Known rows:
Q649: [  6  14  13 -12  16  15  12  11 -32 -21 -18  -1   2  15  -1   2 -10  -5
   6   1  22 -17  -2  16   3   3 -13 -12   7 -11  -9]
Q525: [ -8  20  10  -3  25  32  14  22 -30 -32 -23  11 -14   7   8 -10   0 -11
  25  13  14 -18 -14  30  -1 -10   0   6  -5 -13  -5]
Q994: [  7  12  10  -8  15   7  12   7 -28 -22 -22  -1   2  14  -6   2  -8  -5
   7   6  21 -16  -1  13   2   2 -15 -12   6  -8 -11]
Q693: [ 18   9 -14   7  10   9  10 -14 -37   2 -12  17  -5  28  -4  -6 -23 -10
   2   0  20  -4  11 -16  -7  10 -20  16 -11  -5  -6]
Q197: [  3  -1  -2  21  -7   8  -3  11  -9 -19  -2  -2  -7  -7 -10   9   4  -6
  13  -9   7 -21 -16 -17 -11   2 -43 -25  -9  -4   5]
Q318: [  0  -5  53  -7  -1   5   8 -22  38   5  21 -28  -2 -13  20  16 -18  -1
  34 -26 -72 -29  -1   3 -27  12   8  10  27   6 -15]
Q989: [  5   1   1 -14   0 -10  -8  -8 -17  19  13  10  -2   2  -4   5  -2   8
  -4   1   6  19  11  10  -1   6   6   4  -3  13 -16]
Q99: [-23  -7 -16  30   3 -33 -16   6  81  -3  16 -22   3 -46 -11  -8  33  43
 -25  12   3  -1 -37  13  -7 -51  36 -20  20  -4  40]
Q81: [ -4  -2 -14 -17  -7  11   4   8  -7   6  -8   1 -16   9   7   0  27   6
   6  -1 -13  -7  15  24   4   2 -10 -12   2   1   8]
Q125: [ 14   6 -12   6   6   2   6 -10  -8  11  -3  11  -4   2 -10  -6 -17   0
  -7   1  11   9  10 -17  -4   4  -4  28  -9   4  -2]
Q965: [ 14 -10 -26  11  49 -42 -25 -14 -28  10  -6  25 -50  23  14  16 -21  23
  -4  53  22  -3   3  11   4 -20   3 -20   9   6 -15]
Q847: [ -4  -1  -4   9   4  19  -4   4  -5   9  21  13  -6  13  -1 -14  -6  12
   6  13   8  15   9   3  -6   1   9  30 -11   4  -6]
Q289: [ -3  11  16 -11  16  15   8  16 -29 -26 -19   6  -6  -3   7   5  13  -8
  14   2   8 -22 -13  26   3  -4  -7 -17   2 -11  -8]
Q790: [ 2 -3 -4 -1  7  6 -6 -5 -4 12 17  3 13 23  0 -3 -5  3 -7  8  3 14 11 -8
  4  0 17  1  0  0 -8]
Q631: [-15 -21 -21  30  11 -60 -32  -2  46  -1  11  -6 -42 -35  -3  14  12  44
  -6  34   6  -3 -29  21 -11 -46  -3 -28  13  11  28]
Q698: [  0   2  -5   5   6   8   2  -3  -5  11  10  11 -11   8   0 -14 -16   5
   1  10   5  17   8   7  -3  -1  10  38 -13   7  -5]
Q328: [  4  -5  21  -9   1   7 -15 -19 -14  28  33  11  -6   1  12  13  -7   0
  27 -20 -43   2  10   8 -25  18   8   8   4  16 -25]
Q153: [ 20   8  24 -16   2  13  10 -19  15  34  13 -17 -15 -28  14  27  15  13
  10 -53 -79 -40  30 -15 -34  32 -19   1  31  14 -11]
Q656: [  9  -3  -4  -2   2 -10  -2 -14 -10  14  -4   6   7  12  -4   5 -10  -5
  -5  -2   6   9   6 -14  -1   7  -1  -2  -2   2   1]
Q609: [  0 -10  -4  -3  -6  -6  -3 -15  -9   8   3   9   7  19   4  -5 -10  -9
   1   6   1  15   5   3   1   1   4   5  -5  -2  -1]

Facts:
Q883 {Ω=Q136, γ=supa}
Q72 {Ω=Q422, γ=supa}
Q619 {γ=granitu}
Q420 {Ω=Q631, γ=tridri}
Q757 {γ=granitu}
Q296 {Ω=Q550, γ=granitu}
Q915 {γ=tridri}
Q477 {β=Q531, Q916, Q37, Ω=Q441, γ=granitu}
Q802 {Ω=Q916, γ=supa}
Q482 {γ=supa}
Q37 {Ω=Q649, γ=supa}
Q916 {γ=supa}
Q753 {Ω=Q563, γ=granitu}
Q779 {Ω=Q328, γ=mevel}
Q383 {Ω=Q610, γ=supa}
Q342 {Ω=Q187, γ=supa}
Q902 {γ=mevel}
Q944 {Ω=Q162, γ=supa}
Q723 {γ=mevel}
Q769 {Ω=Q554, γ=granitu}
Q248 {γ=drikoto}
Q992 {Ω=Q864, γ=supa}
Q843 {γ=granitu}
Q740 {β=Q801, γ=drikoto}
Q474 {Ω=Q753, γ=mevel}
Q93 {γ=supa}
Q515 {Ω=Q462, γ=mevel}
Q904 {Ω=Q813, γ=supa}
Q318 {Ω=Q673, γ=granitu}
Q959 {γ=supa}
Q311 {γ=drikoto}
Q405 {γ=mevel}
Q175 {Ω=Q58, γ=drikoto}
Q171 {Ω=Q512, γ=mevel}
Q187 {Ω=Q699, γ=supa}
Q81 {γ=tridri}
Q193 {γ=tridri}
Q156 {β=Q347, Q103, γ=drikoto}
Q125 {β=Q581, γ=supa}
Q968 {Ω=Q212, γ=supa}
Q795 {β=Q778, Q753, Q454, Q902, γ=supa}
Q785 {Ω=Q927, γ=supa}
Q965 {Ω=Q883, γ=supa}
Q210 {γ=supa}
Q8 {β=Q318, Q334, Ω=Q300, γ=mevel}
Q202 {β=Q983, Q785, Q698, γ=tridri}
Q267 {β=Q757, γ=supa}
Q614 {γ=supa}
Q83 {Ω=Q334, γ=supa}
Q437 {β=Q99, Q678, Q62, Q843, Q319, γ=drikoto}
Q513 {Ω=Q99, γ=supa}
Q654 {Ω=Q832, γ=supa}
Q289 {Ω=Q184, γ=mevel}
Q526 {Ω=Q171, γ=granitu}
Q860 {β=Q851, Q515, γ=supa}
Q58 {Ω=Q83, γ=mevel}
Q462 {Ω=Q963, γ=granitu}
Q749 {Ω=Q318, γ=supa}
Q661 {γ=supa}
Q124 {Ω=Q109, γ=mevel}
Q525 {Ω=Q595, γ=mevel}
Q588 {Ω=Q825, γ=mevel}
Q66 {Ω=Q62, γ=tridri}
Q222 {γ=supa}
Q952 {Ω=Q420, γ=supa}
Q106 {Ω=Q193, γ=supa}
Q62 {Ω=Q965, γ=drikoto}
Q543 {Ω=Q493, γ=supa}
Q957 {β=Q881, Q53, Q801, γ=supa}
Q103 {Ω=Q153, γ=tridri}
Q162 {Ω=Q588, γ=supa}
Q319 {Ω=Q992, γ=supa}
Q307 {Ω=Q66, γ=mevel}
Q914 {β=Q749, Q902, Q647, γ=supa}
Q656 {β=Q4, γ=supa}
Q910 {Ω=Q749, γ=supa}
Q184 {Ω=Q553, γ=supa}
Q864 {Ω=Q880, γ=supa}
Q553 {Ω=Q267, γ=mevel}
Q791 {Ω=Q68, γ=mevel}
Q578 {γ=mevel}
Q109 {Ω=Q174, γ=mevel}
Q793 {γ=supa}
Q197 {β=Q963, Q578, Q531, Q654, Q901, Q647, Q408, γ=granitu}
Q550 {γ=supa}
Q994 {Ω=Q525, γ=granitu}
Q60 {Ω=Q791, γ=tridri}
Q408 {γ=drikoto}
Q768 {Ω=Q289, γ=tridri}
Q316 {β=Q790, Q843, γ=supa}
Q279 {Ω=Q124, γ=supa}
Q581 {Ω=Q752, γ=tridri}
Q153 {β=Q526, Q405, Q952, Q222, Ω=Q944, γ=tridri}
Q900 {Ω=Q537, γ=supa}
Q205 {β=Q881, Q50, Q319, γ=supa}
Q53 {γ=mevel}
Q673 {β=Q210, Q37, Ω=Q72, γ=supa}
Q68 {β=Q518, Q375, Ω=Q383, γ=mevel}
Q448 {Ω=Q164, γ=mevel}
Q287 {β=Q531, Q235, Q525, γ=supa}
Q678 {Ω=Q347, γ=supa}
Q889 {β=Q441, Q678, Q513, Q62, Q249, Ω=Q474, γ=supa}
Q881 {γ=mevel}
Q33 {β=Q609, Q210, Q550, γ=supa}
Q400 {γ=tridri}
Q236 {γ=mevel}
Q880 {β=Q550, Ω=Q103, γ=supa}
Q75 {γ=supa}
Q847 {γ=supa}
Q778 {Ω=Q666, γ=supa}
Q595 {Ω=Q322, γ=supa}
Q300 {Ω=Q654, γ=tridri}
Q631 {Ω=Q26, γ=granitu}
Q65 {Ω=Q4, γ=supa}
Q923 {β=Q248, Q944, Q506, γ=tridri}
Q610 {Ω=Q802, γ=supa}
Q901 {γ=supa}
Q813 {Ω=Q779, γ=mevel}
Q790 {γ=supa}
Q755 {β=Q847, Q513, γ=supa}
Q328 {Ω=Q319, γ=supa}
Q537 {Ω=Q287, γ=supa}
Q557 {Ω=Q945, γ=supa}
Q136 {Ω=Q785, γ=granitu}
Q506 {γ=granitu}
Q859 {β=Q526, Q279, Q328, γ=supa}
Q164 {β=Q99, Q248, Q802, Ω=Q952, γ=granitu}
Q752 {β=Q482, Q75, γ=granitu}
Q943 {β=Q904, Q915, Q371, Q249, γ=drikoto}
Q929 {β=Q864, Q446, γ=supa}
Q28 {β=Q392, Q289, Q81, Q965, γ=granitu}
Q983 {γ=supa}
Q99 {Ω=Q342, γ=mevel}
Q375 {Ω=Q513, γ=supa}
Q570 {β=Q910, Q952, γ=granitu}
Q361 {β=Q910, Q462, Q248, Q62, γ=supa}
Q174 {Ω=Q60, γ=supa}
Q4 {Ω=Q8, γ=supa}
Q234 {γ=granitu}
Q940 {β=Q236, γ=supa}
Q666 {Ω=Q581, γ=granitu}
Q446 {γ=granitu}
Q930 {γ=supa}
Q141 {Ω=Q526, γ=supa}
Q249 {Ω=Q900, γ=mevel}
Q334 {Ω=Q186, γ=mevel}
Q826 {β=Q543, Q581, Q847, Q698, Q666, Q959, γ=supa}
Q945 {β=Q193, γ=supa}
Q637 {β=Q448, Q989, Q222, γ=supa}
Q742 {β=Q193, Q578, Q234, γ=supa}
Q647 {Ω=Q448, γ=tridri}
Q422 {β=Q93, Q779, Q883, Q661, Ω=Q543, γ=tridri}
Q832 {β=Q311, Q666, Q72, Ω=Q141, γ=mevel}
Q13 {γ=supa}
Q212 {β=Q793, Q525, Q666, Q141, Q831, Ω=Q619, γ=mevel}
Q539 {β=Q65, Q924, γ=supa}
Q43 {β=Q13, γ=mevel}
Q416 {Ω=Q515, γ=mevel}
Q634 {γ=granitu}
Q963 {Ω=Q279, γ=granitu}
Q235 {γ=granitu}
Q699 {Ω=Q889, γ=supa}
Q609 {γ=supa}
Q493 {Ω=Q968, γ=mevel}
Q947 {β=Q963, Q723, Q847, Q634, γ=supa}
Q186 {β=Q588, Q930, Q813, Q319, Ω=Q416, γ=mevel}
Q26 {Ω=Q375, γ=supa}
Q851 {γ=drikoto}
Q512 {Ω=Q195, γ=mevel}
Q347 {Ω=Q778, γ=drikoto}
Q927 {β=Q248, Q769, Ω=Q647, γ=supa}
Q801 {Ω=Q307, γ=granitu}
Q322 {β=Q512, Ω=Q490, γ=supa}
Q924 {γ=drikoto}
Q825 {β=Q614, Q408, Ω=Q910, γ=mevel}
Q518 {γ=supa}
Q563 {β=Q793, Q554, Q400, Ω=Q65, γ=mevel}
Q989 {γ=supa}
Q649 {γ=granitu}
Q392 {γ=tridri}
Q34 {Ω=Q296, γ=drikoto}
Q531 {γ=granitu}
Q575 {Ω=Q768, γ=tridri}
Q147 {β=Q342, Q610, Q328, Q901, γ=supa}
Q693 {β=Q525, Q400, Ω=Q678, γ=supa}
Q698 {γ=supa}
Q993 {β=Q581, Q236, Q13, γ=drikoto}
Q490 {β=Q631, Q392, Q901, Ω=Q37, γ=mevel}
Q554 {Ω=Q723, γ=granitu}
Q371 {γ=supa}
Q831 {γ=granitu}
Q195 {Ω=Q757, γ=supa}
Q454 {γ=supa}
Q441 {Ω=Q557, γ=mevel}
Q50 {γ=supa}

Rows:
No name comes twice in this set of rows, the named rows included.
[  3  -5  44  17   5  16   3 -16  29  -7  16 -20  -7 -33  24  19  -1 -12
  36 -41 -84 -50 -11 -19 -41  15 -13  -5  21   1  -8] => Q825
[  9  12 -24  14  63  -8 -18  14 -15  -8   2   7 -36  10  21  11  -3  29
  -5  52  26 -24   2   9  14 -20  30 -21  24  -9 -21] => Q62
[ 18  10 -11   5   8   1  -3  -4  -8  18  18   4  16   5 -10   4   0  11
 -20  -8  12   1  17 -38  -5  12   2  -9   1   0  -9] => Q361
[  5 -16 -30  17  33 -70 -40 -16  21  35  23   9 -45 -20  -2  16  -1  50
 -25  44  15  18   0  14  -2 -34  24 -14  18  20   3] => Q952
[ 12  -2  -7   3  -5  -8 -12 -11 -25  16  13  15  -3  -3  -6  11   0  -2
  -5  -9   9   0   4 -24 -12  13 -24 -12 -13  10  -7] => Q147
[  6  11   1 -15  20  13   8   5 -39 -12 -21  12   0  21   3   3  -1 -14
   9   8  20 -11   0  21  11   0   7  -3   5  -9 -14] => Q347
[-17 -28 -24  26 -26 -48 -30 -23  51  36  31  11  -3 -33 -29  -5  24  36
 -20   0   2  32 -23  15 -26 -38   7  -5  -3  19  41] => Q342
[ 16 -13  31   0  -3   0  -1 -45  13  27  18  -7   6  14  16  10 -26 -14
  20 -30 -64 -19  12 -27 -29  22   0  15  14   7 -13] => Q880
[-14 -15  -9 -12 -55 -13 -17  39  17  -7   7 -18   8 -14  10  -1  -6 -33
 -24  12   0  53  23 -34  59  39  -5  18 -44  17 -11] => Q174
[  5  -5  23  -4  10  23  -3 -22  15  21  37  -8  18  28  20  -1 -18   0
  18  -2 -41  -7  18  -9 -16  11  37   7  21   1 -20] => Q319
[-10  -2  -1  -9 -15  -4  -4  21   2 -15 -11 -11   1 -19   7   4   4 -21
  -6   5   0   9   5  -6  30  12   5   3 -18   1  -6] => Q175
[ 13  14 -12  12  16  10   3   6   1  -6   0 -11  16  -4  -5   1   7  -5
 -18  -8  10 -24   0 -37   5   3   7 -19   6 -10  -6] => Q437

Now the same things, written a new way:
Known rows:
Q989: [  0  -9  -7 -25 -10   7  -5   0  -4  20   5   3   4  -8  -9]
Q940: [ -3 -19  -6 -16   3  24 -16  -9  10  -9   8 -11   4 -16   3]
Q963: [  9  21   7  19  -5 -31  35  33   3  -9  -1  10 -15   7  -5]
Q34: [  9   8  30  41   5 -34  30 -24  -2 -24 -10   9 -20  22  17]
Q408: [  6  32  25  29   6 -39  24 -24  -5  -6 -14   8  -6  25  17]
Q924: [ -1  39  29  32   2 -99  18 -36  -8 -14 -12  16 -18  20  20]
Q249: [ -1 -34 -12  10   2   6   7  24 -14  11  -7  22 -18   8 -16]
Q843: [  6  29   2  17  -2 -18  21  20   3  -4   1   4  -6  11  -9]
Q347: [  2  35  28  31   2 -69  25 -30  -7 -10 -12  13 -13  22  16]
Q195: [-13  13  -2 -45 -15 -16 -25  15  -5 -72  -7   1  27 -24 -10]
Q609: [  0  -9  -7 -25 -10   8  -7  -1  -3  19   5   3   4  -9  -8]
Q141: [ -9  11  -2 -46 -22 -23 -15  19 -12 -51  -6   9  21 -20 -17]
Q136: [  9   8   1  49 -16 -11  29  -8  13  32  11  -7 -19   9 -32]
Q153: [ 14  18  41  45  16 -19   6 -22  -2 -43   5  -5  -2  35  47]
Q342: [ -2  -8  -4 -23 -26  -6  -4  -1  -4   7   4   5   7 -15 -26]
Q698: [  0 -10  -6 -26 -10   8  -5  -1  -2  19   5   3   4 -10  -8]
Q175: [ 28 -29  52  48   2 -81  89  35   2 -39 -15  33 -66   4  38]
Q441: [ -6 -16 -15   5   4   5  -3  17 -12  14 -10  13  -5   5 -15]
Q311: [  6  31  26  28   5 -36  24 -25  -5  -7 -14   7  -7  24  18]
Q525: [  2 -25 -23 -13  73  67 -11  29  -6  54  -6  12 -13  27  65]

Rows:
No name comes twice in this set of rows, the named rows included.
[-14  71   7  -6  11 -74  15  27 -19 -86 -13 -10  34  -1 -23] => Q757
[-10 -17 -16  11  24  21 -16  11   5  -5 -10  -6  -5  -2   7] => Q825
[ 19  20  41  74 -20 -46  39 -40   6  34   8 -14 -15  25  10] => Q66
[  3 -24  -8 -27  -1  27 -12  -3  -7  14  10  12   0   2  -4] => Q944
[ -4  28  -6 -32  -2 -13   8   8  13  51  -8 -21  15 -28  12] => Q72
[ -8   6  -2 -42 -23 -22 -12  18 -11 -47  -5  10  19 -20 -17] => Q654
[  4 -22  -8   0 -29   9   7 -25   2  64  13  -2  -6  -8 -37] => Q785
[ -1   9  -6 -30  -2   0   2   5   6  38  -2  -8  10 -19   8] => Q749
[ 14  28  41  39   4 -57  13 -19 -18 -26   7  16  -9  42  36] => Q103
[  2 -42  -1  14   6 -19  29  48  -4 -12 -14  19 -33 -10   1] => Q416
[  0 -21  -7 -22   5  29 -14  -4   1   5   9   0   1  -6   3] => Q162
[ -5  38  -6 -32  -3 -20  11   9  15  56 -11 -27  19 -34  15] => Q543

